Here is a tiny trained network, its code and every weight. The questions are about switching its units off for an input and a class, where a switched-off unit gives its printed mean instead of its output.

import numpy as np


def w(rows, s, z=0):
    codes = np.array(rows[::2]) - 128.0
    scale = np.full(codes.shape[1], s)
    scale[-1] = z or s
    return codes * scale


def f(y):
    return y / 2 * (1 + np.tanh(0.7978845608 * (y + 0.044715 * y**3)))


def log_softmax(a):
    a = a - a.max(-1, keepdims=True)
    return a - np.log(np.exp(a).sum(-1, keepdims=True))


def net(x, mask):
    res = np.array(x, float).reshape(1, 4) / 4 @ E
    y = f(res @ A[0][:, :-1].T + A[0][:, -1])
    res = res + np.where(mask, y, B[0][:, -1]) @ B[0][:, :-1]
    return log_softmax(res[-1] @ U[:, :-1].T + U[:, -1])


A, B = {}, {}
E = w([
[254,248,223,109],'x0',
[203,188,24,41],'x1',
[105,111,182,40],'x2',
[132,132,124,130],'x3',
],0.0072)
A[0] = w([
[139,68,161,161,107],'N1',
[172,152,73,117,175],'N2',
[54,93,88,73,18],'N3',
[185,137,82,32,5],'N4',
[123,78,155,33,92],'N5',
[162,144,55,219,160],'N6',
[86,110,183,197,176],'N7',
[170,86,121,148,252],'N8',
[76,118,99,133,2],'N9',
[135,76,154,54,138],'N10',
[168,120,77,112,145],'N11',
[91,122,63,155,130],'N12',
[62,205,116,98,227],'N13',
[56,141,94,101,33],'N14',
[202,144,162,147,54],'N15',
[92,142,114,36,92],'N16',
[143,154,65,90,37],'N17',
[99,179,95,110,30],'N18',
[114,104,196,156,156],'N19',
[96,49,109,164,121],'N20',
[130,127,55,208,153],'N21',
[163,175,156,171,115],'N22',
[107,41,102,130,51],'N23',
[36,148,50,96,121],'N24',
[137,111,90,45,119],'N25',
[189,200,69,246,213],'N26',
],0.013,0.0028)
B[0] = w([
[145,111,51,163,180],'N1',
[129,24,156,148,210],'N2',
[174,165,162,184,220],'N3',
[148,139,121,187,240],'N4',
[49,157,89,35,193],'N5',
[13,130,97,98,211],'N6',
[122,49,99,154,253],'N7',
[69,135,150,2,164],'N8',
[144,180,129,171,168],'N9',
[102,168,56,45,183],'N10',
[137,71,124,153,182],'N11',
[140,187,203,122,211],'N12',
[88,116,155,98,169],'N13',
[204,241,166,181,170],'N14',
[137,181,123,164,196],'N15',
[93,110,90,123,188],'N16',
[165,98,110,241,188],'N17',
[224,104,133,201,134],'N18',
[119,59,51,203,213],'N19',
[127,213,164,90,251],'N20',
[128,154,125,79,215],'N21',
[154,223,181,113,189],'N22',
[143,143,173,161,223],'N23',
[149,150,170,132,241],'N24',
[137,54,103,178,205],'N25',
[69,108,128,86,246],'N26',
],0.0068,0.0064)
U = w([
[205,205,160,168,32],'0',
[136,80,77,116,254],'1',
[165,2,20,219,46],'2',
[87,115,27,59,144],'3',
],0.009,0.0059)

Each question gives the input, the list of numbers given to net, and the class t.
The units are the neurons (one row each of A and B). Each row of codes is followed by its name. A weight is (code - 128) times the scale printed after its matrix; where a second scale follows, it is the last column's (A, B and U).
mask holds one flag per neuron, in row order. A switched-off neuron (its flag False) gives its mean, the last column of its row in B, instead of its output. The means were averaged over made-up inputs and are rounded, as every weight is.
A unit's drop is (log p(t) with every unit on - log p(t) with that unit switched off) / (log p(t) with every unit on - log p(t) with every unit switched off).
The circuit of an input: a set's keep is (log p(t) with only the set's units on - log p(t) with every unit switched off) / (log p(t) with every unit on - log p(t) with every unit switched off). Starting from the 12 units with the biggest drops (on a tie, the unit counted first), units are removed one at a time, each time the one whose removal leaves the highest keep (on an exact tie, the one counted first), for as long as the keep stays at least 0.8.
units of the circuit, in order: the units of the circuit, biggest drop first
unit that matters most: the unit with the biggest drop
top k neurons: the k neurons with the biggest drops, biggest first
drop when u is switched off: that unit's drop, to one decimal
input [-5,-6,-7,0], class 3: unit that matters most => N20
input [-8,-8,5,5], class 0: units of the circuit, in order => [N20 N3]
input [-7,-2,7,7], class 0: top 2 neurons => [N3 N14]
input [2,-5,3,0], class 2: units of the circuit, in order => [N19 N20]
input [4,-5,-2,4], class 2: top 4 neurons => [N19 N20 N7 N12]
input [6,-7,-4,7], class 1: units of the circuit, in order => [N26 N7]
input [-8,8,6,0], class 0: units of the circuit, in order => [N14 N3]
input [-4,7,6,-4], class 2: units of the circuit, in order => [N25 N17]
input [-6,-2,-8,-4], class 3: units of the circuit, in order => [N6 N21]
input [-7,-7,-6,-5], class 0: top 2 neurons => [N20 N12]
input [-2,8,6,0], class 2: top 2 neurons => [N25 N17]
input [3,0,7,5], class 3: top 2 neurons => [N5 N10]
input [-1,5,5,-1], class 2: units of the circuit, in order => [N25 N20]
input [2,5,-8,1], class 3: units of the circuit, in order => [N6]
input [5,-6,6,-4], class 2: top 3 neurons => [N19 N20 N7]
input [1,-8,6,4], class 2: top 2 neurons => [N19 N7]
input [5,-4,-6,-5], class 3: drop when N5 is switched off => -0.1
input [3,-8,7,4], class 2: drop when N19 is switched off => 0.5
input [-1,-4,-8,6], class 3: drop when N17 is switched off => 0.0
input [-7,7,-4,0], class 0: unit that matters most => N12
